Here is a tiny trained network, its code and every weight. The questions are about switching its units off for an input and a target symbol, where a switched-off unit gives its printed mean instead of its output.

import numpy as np


def w(rows, s, z=0):
    codes = np.array(rows[::2]) - 128.0
    scale = np.full(codes.shape[1], s)
    scale[-1] = z or s
    return codes * scale


def norm(h):
    return h / np.sqrt((h * h).mean(-1, keepdims=True) + 1e-5)


def f(y):
    return np.maximum(y, 0)


def softmax(a):
    e = np.exp(a - a.max(-1, keepdims=True))
    return e / e.sum(-1, keepdims=True)


def log_softmax(a):
    a = a - a.max(-1, keepdims=True)
    return a - np.log(np.exp(a).sum(-1, keepdims=True))


def net(x, mask):
    ids = ['ΓΛΨαζτ'.index(c) for c in x.split()]
    T = len(ids)
    res = E[ids] + P[:T]
    r = norm(res)
    for j in range(3):
        rows = slice(2 * j, 2 * j + 2)
        q, k, v = (r @ M[0][rows].T for M in (Q, K, V))
        z = softmax(np.where(np.tri(T) > 0, q @ k.T / 2**0.5, -1e9)) @ v
        o = O[0][rows]
        res = res + np.where(mask[j], z, o[:, -1]) @ o[:, :-1]
    y = f(norm(res) @ A[0][:, :-1].T + A[0][:, -1])
    res = res + np.where(mask[3:11], y, B[0][:, -1]) @ B[0][:, :-1]
    return log_softmax(norm(res)[-1] @ U[:, :-1].T + U[:, -1])


Q, K, V, O, A, B = {}, {}, {}, {}, {}, {}
E = w([
[136,83,117,130,150,187,126],'Γ',
[75,69,8,106,154,105,178],'Λ',
[147,91,125,105,69,157,154],'Ψ',
[191,124,171,109,90,148,119],'α',
[142,112,9,206,134,91,92],'ζ',
[135,198,173,181,133,110,148],'τ',
],0.016)
P = w([
[145,251,96,117,194,202,139],'0',
[147,108,166,43,190,137,185],'1',
[230,121,75,138,72,88,124],'2',
[41,132,164,56,243,254,46],'3',
[158,134,162,79,155,123,226],'4',
[232,141,118,141,81,84,79],'5',
[103,113,128,101,171,194,40],'6',
[96,123,131,84,189,118,193],'7',
[239,131,145,117,91,93,77],'8',
[72,170,82,184,126,191,24],'9',
[121,155,140,99,159,122,210],'10',
[238,141,132,130,85,90,76],'11',
[91,90,87,133,162,211,22],'12',
],0.0086)
Q[0] = w([
[120,133,111,144,142,147,215],'h1',
[254,107,24,149,83,86,103],'h1',
[228,135,144,149,54,110,106],'h2',
[122,73,187,95,190,116,134],'h2',
[54,121,135,66,197,161,116],'h3',
[129,140,107,141,15,157,66],'h3',
],0.0073)
K[0] = w([
[142,107,153,119,117,94,165],'h1',
[201,199,34,95,164,242,176],'h1',
[163,235,51,127,147,200,170],'h2',
[190,65,175,110,106,42,117],'h2',
[109,2,133,164,118,42,88],'h3',
[200,163,54,141,137,117,38],'h3',
],0.0089)
V[0] = w([
[186,135,151,101,88,38,175],'h1',
[187,50,174,106,152,5,123],'h1',
[169,152,143,159,60,155,253],'h2',
[231,81,144,143,113,124,37],'h2',
[122,125,110,158,136,70,66],'h3',
[203,131,134,136,196,72,100],'h3',
],0.0064)
O[0] = w([
[10,193,71,144,73,33,192,97],'h1',
[176,154,65,105,186,130,55,2],'h1',
[128,186,202,152,102,105,9,231],'h2',
[96,235,137,197,93,243,155,131],'h2',
[187,21,129,140,95,151,111,44],'h3',
[163,237,137,83,144,138,2,116],'h3',
],0.0056,0.0052)
A[0] = w([
[107,71,141,220,103,158,41,125],'n1',
[136,188,152,77,109,202,113,186],'n2',
[37,102,129,77,86,158,181,94],'n3',
[135,194,187,88,131,107,87,53],'n4',
[94,163,148,65,83,68,208,188],'n5',
[141,156,146,190,124,138,79,93],'n6',
[117,225,132,142,254,107,192,253],'n7',
[199,156,105,113,83,189,53,255],'n8',
],0.0085,0.0013)
B[0] = w([
[63,125,217,146,149,204,106,208],'n1',
[98,103,142,234,82,136,238,244],'n2',
[168,34,209,90,13,121,140,196],'n3',
[71,147,51,81,168,104,182,196],'n4',
[8,172,96,118,132,128,33,216],'n5',
[60,2,171,93,146,142,163,181],'n6',
[252,68,141,99,128,168,59,198],'n7',
[56,171,35,115,175,149,117,254],'n8',
],0.0073,0.0069)
U = w([
[195,100,213,101,120,209,175,221],'Γ',
[124,70,129,1,153,157,148,36],'Λ',
[53,75,247,125,59,119,139,84],'Ψ',
[51,206,95,104,149,167,228,14],'α',
[174,123,102,137,132,193,185,254],'ζ',
[108,196,111,29,142,187,38,161],'τ',
],0.007,0.00099)

Each question gives the input, a string of symbols that net reads in full, and the target symbol t.
The units are the heads (2 rows each of Q, K, V and O) and the neurons (one row each of A and B). Each row of codes is followed by its name. A weight is (code - 128) times the scale printed after its matrix; where a second scale follows, it is the last column's (O, A, B and U).
mask holds one flag per unit, heads first, then neurons. A switched-off unit (its flag False) gives its mean, the last column of its rows in O or B, instead of its output. The means were averaged over made-up inputs and are rounded, as every weight is.
A unit's drop is (log p(t) with every unit on - log p(t) with that unit switched off) / (log p(t) with every unit on - log p(t) with every unit switched off).
The circuit of an input: a set's keep is (log p(t) with only the set's units on - log p(t) with every unit switched off) / (log p(t) with every unit on - log p(t) with every unit switched off). Starting from all 11 units, units are removed one at a time, each time the one whose removal leaves the highest keep (on an exact tie, the one counted first), for as long as the keep stays at least 0.8.
circuit, biggest first: the units of the circuit, biggest drop first
unit that matters most: the unit with the biggest drop
k most important neurons: the k neurons with the biggest drops, biggest first
heads that matter: for each layer, one digit per head in row order, 1 if its drop is at least 0.15 and else 0, layers parted by /
drop of u: that unit's drop, to one decimal
input ζ ζ τ Λ Λ τ, target ζ: 2 most important neurons => (n5, n7)
input ζ ζ α ζ τ α α τ, target τ: heads that matter => 100
input τ α Ψ Ψ Ψ α, target τ: heads that matter => 010
input Ψ Ψ Ψ Γ Λ ζ Ψ α, target α: circuit, biggest first => (n4, h1, n3)
input Ψ α ζ Λ Γ Γ Ψ τ Λ Λ Λ, target Λ: unit that matters most => n2
input α Ψ Ψ α ζ ζ ζ Ψ ζ τ α, target α: heads that matter => 000
input τ Γ Λ Λ α Γ, target τ: heads that matter => 010
input ζ ζ Ψ α ζ τ α Λ α, target ζ: heads that matter => 010
input τ ζ τ, target τ: 3 most important neurons => (n2, n3, n7)
input Ψ α Ψ Ψ ζ ζ ζ τ Γ τ α ζ, target Ψ: circuit, biggest first => (h1, n1)
input ζ Ψ Ψ τ, target Γ: circuit, biggest first => (n7, n5)
input τ α Ψ Ψ Ψ α ζ α α, target τ: circuit, biggest first => (n8, n3)
input α Ψ Ψ, target α: heads that matter => 011
input Λ Γ τ Ψ α α Ψ Γ τ, target Λ: heads that matter => 010
input Λ Ψ α α Ψ τ α Ψ Ψ, target Λ: 2 most important neurons => (n2, n5)
input τ α Ψ Ψ α Ψ, target τ: heads that matter => 010
input ζ Γ ζ α τ τ Ψ ζ Λ α Ψ τ, target ζ: heads that matter => 111
input ζ Λ ζ Ψ Ψ Ψ, target ζ: 4 most important neurons => (n5, n8, n3, n6)
input Ψ ζ τ ζ Λ τ ζ Γ, target Γ: heads that matter => 000
input ζ Ψ ζ α Γ α, target ζ: 3 most important neurons => (n5, n8, n3)
input Λ Ψ α, target Λ: most important neuron => (n2)
input Γ ζ Ψ Ψ Ψ τ Ψ Γ, target Γ: unit that matters most => n7
input α Γ Ψ α Ψ α Ψ τ τ, target α: 2 most important neurons => (n4, n3)
input α Ψ τ α Γ α Ψ τ ζ Ψ α Γ, target α: drop of n8 => 0.5
input ζ Γ α τ Λ Λ Ψ Λ α Ψ α Ψ, target ζ: drop of n1 => 0.1
